Here is a tiny trained network, its code and every weight. The questions are about switching its units off for an input and a target symbol, where a switched-off unit gives its printed mean instead of its output.

import numpy as np


def w(rows, s, z=0):
    codes = np.array(rows[::2]) - 128.0
    scale = np.full(codes.shape[1], s)
    scale[-1] = z or s
    return codes * scale


def norm(h):
    return h / np.sqrt((h * h).mean(-1, keepdims=True) + 1e-5)


def f(y):
    return np.maximum(y, 0)


def softmax(a):
    e = np.exp(a - a.max(-1, keepdims=True))
    return e / e.sum(-1, keepdims=True)


def log_softmax(a):
    a = a - a.max(-1, keepdims=True)
    return a - np.log(np.exp(a).sum(-1, keepdims=True))


def net(x, mask):
    ids = ['αβδεζθμξπστω'.index(c) for c in x.split()]
    T = len(ids)
    res = E[ids] + P[:T]
    r = norm(res)
    for j in range(2):
        rows = slice(4 * j, 4 * j + 4)
        q, k, v = (r @ M[0][rows].T for M in (Q, K, V))
        z = softmax(np.where(np.tri(T) > 0, q @ k.T / 4**0.5, -1e9)) @ v
        o = O[0][rows]
        res = res + np.where(mask[j], z, o[:, -1]) @ o[:, :-1]
    y = f(norm(res) @ A[0][:, :-1].T + A[0][:, -1])
    res = res + np.where(mask[2:14], y, B[0][:, -1]) @ B[0][:, :-1]
    return log_softmax(norm(res)[-1] @ U[:, :-1].T + U[:, -1])


Q, K, V, O, A, B = {}, {}, {}, {}, {}, {}
E = w([
[97,2,76],'α',
[122,130,54],'β',
[141,59,189],'δ',
[157,211,211],'ε',
[138,67,121],'ζ',
[160,136,78],'θ',
[138,217,225],'μ',
[136,62,193],'ξ',
[172,104,48],'π',
[120,90,172],'σ',
[196,99,45],'τ',
[49,88,194],'ω',
],0.0091)
P = w([
[141,217,68],'0',
[10,120,209],'1',
[255,60,176],'2',
[171,65,166],'3',
[89,84,145],'4',
[75,86,143],'5',
[116,59,136],'6',
[90,64,129],'7',
[95,57,133],'8',
[92,64,123],'9',
[95,52,121],'10',
[71,51,132],'11',
[90,59,126],'12',
[100,40,126],'13',
],0.0072)
Q[0] = w([
[181,180,124],'H1',
[90,139,252],'H1',
[144,246,76],'H1',
[79,2,183],'H1',
[84,97,230],'H2',
[127,139,173],'H2',
[192,203,121],'H2',
[71,110,151],'H2',
],0.0085)
K[0] = w([
[113,85,140],'H1',
[135,124,66],'H1',
[144,63,174],'H1',
[139,248,86],'H1',
[156,185,169],'H2',
[125,149,97],'H2',
[78,83,149],'H2',
[154,170,88],'H2',
],0.012)
V[0] = w([
[68,170,128],'H1',
[222,146,2],'H1',
[73,62,53],'H1',
[88,200,198],'H1',
[114,80,216],'H2',
[93,176,38],'H2',
[126,198,61],'H2',
[151,116,197],'H2',
],0.0098)
O[0] = w([
[67,112,113,170],'H1',
[218,97,181,251],'H1',
[74,142,199,79],'H1',
[104,80,80,168],'H1',
[107,205,151,174],'H2',
[152,10,108,54],'H2',
[167,64,95,73],'H2',
[154,205,130,173],'H2',
],0.011,0.0025)
A[0] = w([
[200,132,80,111],'N1',
[176,124,10,138],'N2',
[97,138,100,1],'N3',
[153,55,175,94],'N4',
[105,125,104,1],'N5',
[86,87,166,146],'N6',
[227,108,35,59],'N7',
[103,77,1,173],'N8',
[174,175,110,45],'N9',
[126,169,168,75],'N10',
[154,143,121,44],'N11',
[184,115,171,164],'N12',
],0.0093,0.0063)
B[0] = w([
[27,105,102,149],'N1',
[125,138,8,197],'N2',
[13,178,255,128],'N3',
[195,183,155,183],'N4',
[43,212,217,128],'N5',
[38,201,152,171],'N6',
[31,80,103,160],'N7',
[145,158,66,254],'N8',
[47,155,49,131],'N9',
[97,167,191,147],'N10',
[131,97,184,128],'N11',
[138,93,218,200],'N12',
],0.0074,0.0061)
U = w([
[100,245,128,154],'α',
[144,100,167,145],'β',
[143,38,91,178],'δ',
[182,126,162,148],'ε',
[129,129,76,101],'ζ',
[183,106,156,105],'θ',
[124,82,89,172],'μ',
[1,174,134,174],'ξ',
[189,93,182,165],'π',
[122,242,148,53],'σ',
[199,89,158,252],'τ',
[67,140,193,109],'ω',
],0.0094,0.0035)

Each question gives the input, a string of symbols that net reads in full, and the target symbol t.
The units are the heads (4 rows each of Q, K, V and O) and the neurons (one row each of A and B). Each row of codes is followed by its name. A weight is (code - 128) times the scale printed after its matrix; where a second scale follows, it is the last column's (O, A, B and U).
mask holds one flag per unit, heads first, then neurons. A switched-off unit (its flag False) gives its mean, the last column of its rows in O or B, instead of its output. The means were averaged over made-up inputs and are rounded, as every weight is.
A unit's drop is (log p(t) with every unit on - log p(t) with that unit switched off) / (log p(t) with every unit on - log p(t) with every unit switched off).
The circuit of an input: a set's keep is (log p(t) with only the set's units on - log p(t) with every unit switched off) / (log p(t) with every unit on - log p(t) with every unit switched off). Starting from the 12 units with the biggest drops (on a tie, the unit counted first), units are removed one at a time, each time the one whose removal leaves the highest keep (on an exact tie, the one counted first), for as long as the keep stays at least 0.8.
units of the circuit, in order: the units of the circuit, biggest drop first
unit that matters most: the unit with the biggest drop
which heads matter: for each layer, one digit per head in row order, 1 if its drop is at least 0.15 and else 0, layers parted by /
drop of u: that unit's drop, to one decimal
input α σ π, target ξ: which heads matter	10
input ω ζ ε μ σ μ ω τ ζ α, target ξ: units of the circuit, in order	(H2)
input σ δ σ ω, target δ: which heads matter	10
input ξ σ ξ δ, target α: which heads matter	01
input σ π σ ω ω ω σ ε θ σ σ ω, target δ: which heads matter	11
input ω ε ω, target ξ: which heads matter	10
input θ ω ξ σ σ α ω τ, target α: which heads matter	01
input μ ω ε, target α: units of the circuit, in order	(H2 H1)
input α ξ ω π, target α: which heads matter	01
input σ μ τ π τ θ τ α σ θ ξ π σ, target δ: which heads matter	11
input ξ ω ξ σ, target α: which heads matter	01
input ω τ θ σ δ τ μ ω α σ θ, target ξ: which heads matter	11
input σ ξ σ δ, target δ: which heads matter	10
input σ ω α σ, target δ: which heads matter	10
input ω θ α, target ξ: unit that matters most	H1
input ω ω μ ω ε σ σ, target ξ: drop of N3	0.0
input ω ε ω ξ ξ, target ξ: drop of H2	0.1
input α θ ξ ω ξ ζ σ τ, target ξ: drop of H2	0.1
